Below is a small trained network, with its code and all its weights. Each question gives an input and a class and asks what happens when units are switched off, that is, made to give their printed mean instead of their output.

import numpy as np


def w(rows, s, z=0):
    codes = np.array(rows[::2]) - 128.0
    scale = np.full(codes.shape[1], s)
    scale[-1] = z or s
    return codes * scale


def norm(h):
    return h / np.sqrt((h * h).mean(-1, keepdims=True) + 1e-5)


def f(y):
    return y / 2 * (1 + np.tanh(0.7978845608 * (y + 0.044715 * y**3)))


def log_softmax(a):
    a = a - a.max(-1, keepdims=True)
    return a - np.log(np.exp(a).sum(-1, keepdims=True))


def net(x, mask):
    res = np.array(x, float).reshape(1, 7) / 4 @ E
    u = 0
    for l in range(2):
        y = f(norm(res) @ A[l][:, :-1].T + A[l][:, -1])
        res = res + np.where(mask[u : u + 16], y, B[l][:, -1]) @ B[l][:, :-1]
        u += 16
    return log_softmax(norm(res)[-1] @ U[:, :-1].T + U[:, -1])


A, B = {}, {}
E = w([
[126,125,128,130],'x0',
[199,78,2,228],'x1',
[45,136,47,94],'x2',
[131,132,128,127],'x3',
[129,129,129,127],'x4',
[178,85,108,52],'x5',
[174,221,104,108],'x6',
],0.0031)
A[0] = w([
[152,190,197,120,129],'0.n1',
[104,117,27,142,73],'0.n2',
[192,52,93,8,14],'0.n3',
[114,124,127,161,66],'0.n4',
[84,94,89,98,99],'0.n5',
[140,88,131,96,43],'0.n6',
[89,84,93,124,131],'0.n7',
[128,159,118,120,121],'0.n8',
[108,175,86,88,151],'0.n9',
[219,123,117,190,69],'0.n10',
[191,65,88,16,10],'0.n11',
[119,39,167,150,104],'0.n12',
[56,202,153,255,30],'0.n13',
[108,107,110,131,97],'0.n14',
[126,152,152,94,82],'0.n15',
[164,223,65,107,86],'0.n16',
],0.0052,0.0012)
B[0] = w([
[154,81,118,87,207],'0.n1',
[95,108,127,92,241],'0.n2',
[127,233,141,195,195],'0.n3',
[130,145,138,137,114],'0.n4',
[78,109,123,140,156],'0.n5',
[120,135,142,154,100],'0.n6',
[89,107,137,136,175],'0.n7',
[130,129,113,114,131],'0.n8',
[106,108,100,86,182],'0.n9',
[129,87,139,73,249],'0.n10',
[131,222,134,175,177],'0.n11',
[121,86,170,131,197],'0.n12',
[170,248,126,150,246],'0.n13',
[109,128,132,139,126],'0.n14',
[123,106,119,117,122],'0.n15',
[154,111,107,68,216],'0.n16',
],0.014,0.0011)
A[1] = w([
[140,126,152,149,84],'1.n1',
[79,171,223,84,72],'1.n2',
[146,106,157,140,86],'1.n3',
[60,101,45,105,33],'1.n4',
[139,254,130,232,38],'1.n5',
[154,167,111,52,112],'1.n6',
[148,157,134,172,29],'1.n7',
[108,173,139,222,117],'1.n8',
[215,105,194,93,112],'1.n9',
[85,167,51,113,155],'1.n10',
[68,93,193,227,74],'1.n11',
[124,5,125,80,72],'1.n12',
[176,89,9,236,74],'1.n13',
[77,91,154,180,111],'1.n14',
[158,64,38,205,3],'1.n15',
[236,74,142,183,82],'1.n16',
],0.0065,0.0014)
B[1] = w([
[108,143,110,108,121],'1.n1',
[129,95,155,38,188],'1.n2',
[103,147,108,113,129],'1.n3',
[85,154,140,187,205],'1.n4',
[125,236,128,90,225],'1.n5',
[170,75,118,168,225],'1.n6',
[115,153,126,107,112],'1.n7',
[155,175,100,123,172],'1.n8',
[65,151,95,187,252],'1.n9',
[128,126,162,208,229],'1.n10',
[227,114,48,166,236],'1.n11',
[115,213,74,90,217],'1.n12',
[144,112,228,6,200],'1.n13',
[179,129,114,148,173],'1.n14',
[116,113,169,33,159],'1.n15',
[52,121,139,175,225],'1.n16',
],0.014,0.002)
U = w([
[94,51,193,12,123],'0',
[163,254,164,125,68],'1',
[119,126,100,153,242],'2',
[115,127,100,150,212],'3',
[115,129,106,146,180],'4',
[38,107,124,214,2],'5',
[213,75,71,154,13],'6',
],0.0093,0.0041)

Each question gives the input, the list of numbers given to net, and the class t.
The units are the neurons (one row each of A and B). Each row of codes is followed by its name. A weight is (code - 128) times the scale printed after its matrix; where a second scale follows, it is the last column's (A, B and U).
mask holds one flag per neuron, layer by layer. A switched-off neuron (its flag False) gives its mean, the last column of its row in B, instead of its output. The means were averaged over made-up inputs and are rounded, as every weight is.
A unit's drop is (log p(t) with every unit on - log p(t) with that unit switched off) / (log p(t) with every unit on - log p(t) with every unit switched off).
The circuit of an input: a set's keep is (log p(t) with only the set's units on - log p(t) with every unit switched off) / (log p(t) with every unit on - log p(t) with every unit switched off). Starting from the 12 units with the biggest drops (on a tie, the unit counted first), units are removed one at a time, each time the one whose removal leaves the highest keep (on an exact tie, the one counted first), for as long as the keep stays at least 0.8.
units of the circuit, in order: the units of the circuit, biggest drop first
unit that matters most: the unit with the biggest drop
top k neurons: the k neurons with the biggest drops, biggest first
top k neurons in layer l: the k neurons of layer l with the biggest drops, biggest first
drop of u: that unit's drop, to one decimal
input [-3,8,-6,6,1,8,7], class 0: units of the circuit, in order	(1.n13, 0.n13)
input [7,2,2,-6,-2,-8,-2], class 1: units of the circuit, in order	(0.n13)
input [-3,5,8,2,-3,-3,7], class 5: top 2 neurons	(1.n4, 1.n10)
input [1,-6,-7,-6,2,6,0], class 5: top 3 neurons in layer 0	(0.n1, 0.n13, 0.n2)
input [7,5,-7,-5,-5,8,1], class 1: units of the circuit, in order	(0.n3, 1.n5)
input [6,-2,7,-8,8,-8,-5], class 1: top 2 neurons	(0.n13, 1.n5)
input [6,-7,3,-3,2,-4,2], class 0: top 2 neurons in layer 1	(1.n2, 1.n11)
input [-3,0,6,-5,-4,-7,-3], class 1: top 2 neurons	(0.n13, 1.n5)
input [-5,6,0,-6,-3,6,0], class 0: top 3 neurons	(1.n13, 0.n13, 0.n10)
input [1,-8,6,-6,4,-6,0], class 0: top 2 neurons in layer 1	(1.n2, 1.n9)
input [-7,7,5,2,7,6,-2], class 0: top 2 neurons	(1.n13, 0.n13)
input [3,5,0,1,-6,7,-3], class 1: top 2 neurons	(0.n3, 0.n11)
input [-1,-4,-8,0,1,-7,3], class 5: top 4 neurons in layer 0	(0.n1, 0.n3, 0.n11, 0.n15)
input [-6,3,-8,-2,-4,-2,6], class 5: unit that matters most	1.n9
input [-3,6,8,-1,3,5,8], class 5: top 2 neurons	(0.n2, 1.n4)
input [2,-6,8,-1,-4,-6,2], class 5: top 2 neurons in layer 1	(1.n13, 1.n10)
input [0,7,1,2,-4,-6,-4], class 0: top 2 neurons in layer 0	(0.n3, 0.n11)
input [-1,8,-6,-7,-1,-3,-8], class 0: top 2 neurons in layer 1	(1.n13, 1.n15)
input [-1,7,1,5,-2,-1,7], class 0: top 2 neurons	(1.n13, 1.n11)
input [3,-7,1,5,-5,1,-8], class 6: unit that matters most	1.n11
input [3,-8,0,1,2,-7,3], class 0: top 2 neurons in layer 0	(0.n3, 0.n1)
input [-5,5,7,-5,6,8,-2], class 1: top 2 neurons in layer 0	(0.n3, 0.n11)
input [6,-1,1,6,8,-8,-7], class 1: top 2 neurons	(0.n13, 1.n5)
input [6,3,-8,-3,-4,-1,3], class 5: top 2 neurons	(1.n16, 1.n9)
input [2,7,4,-3,3,8,4], class 1: top 4 neurons in layer 0	(0.n3, 0.n11, 0.n1, 0.n12)
input [4,3,-4,7,-6,7,-1], class 1: top 2 neurons in layer 0	(0.n3, 0.n11)
input [-2,6,3,4,0,-3,-5], class 0: top neuron in layer 0	(0.n3)
input [6,-8,3,4,-8,4,2], class 0: drop of 1.n11	0.1
input [5,8,4,0,-5,-1,1], class 0: drop of 1.n3	0.0
input [-1,3,-7,-4,-4,0,0], class 5: drop of 0.n2	0.1
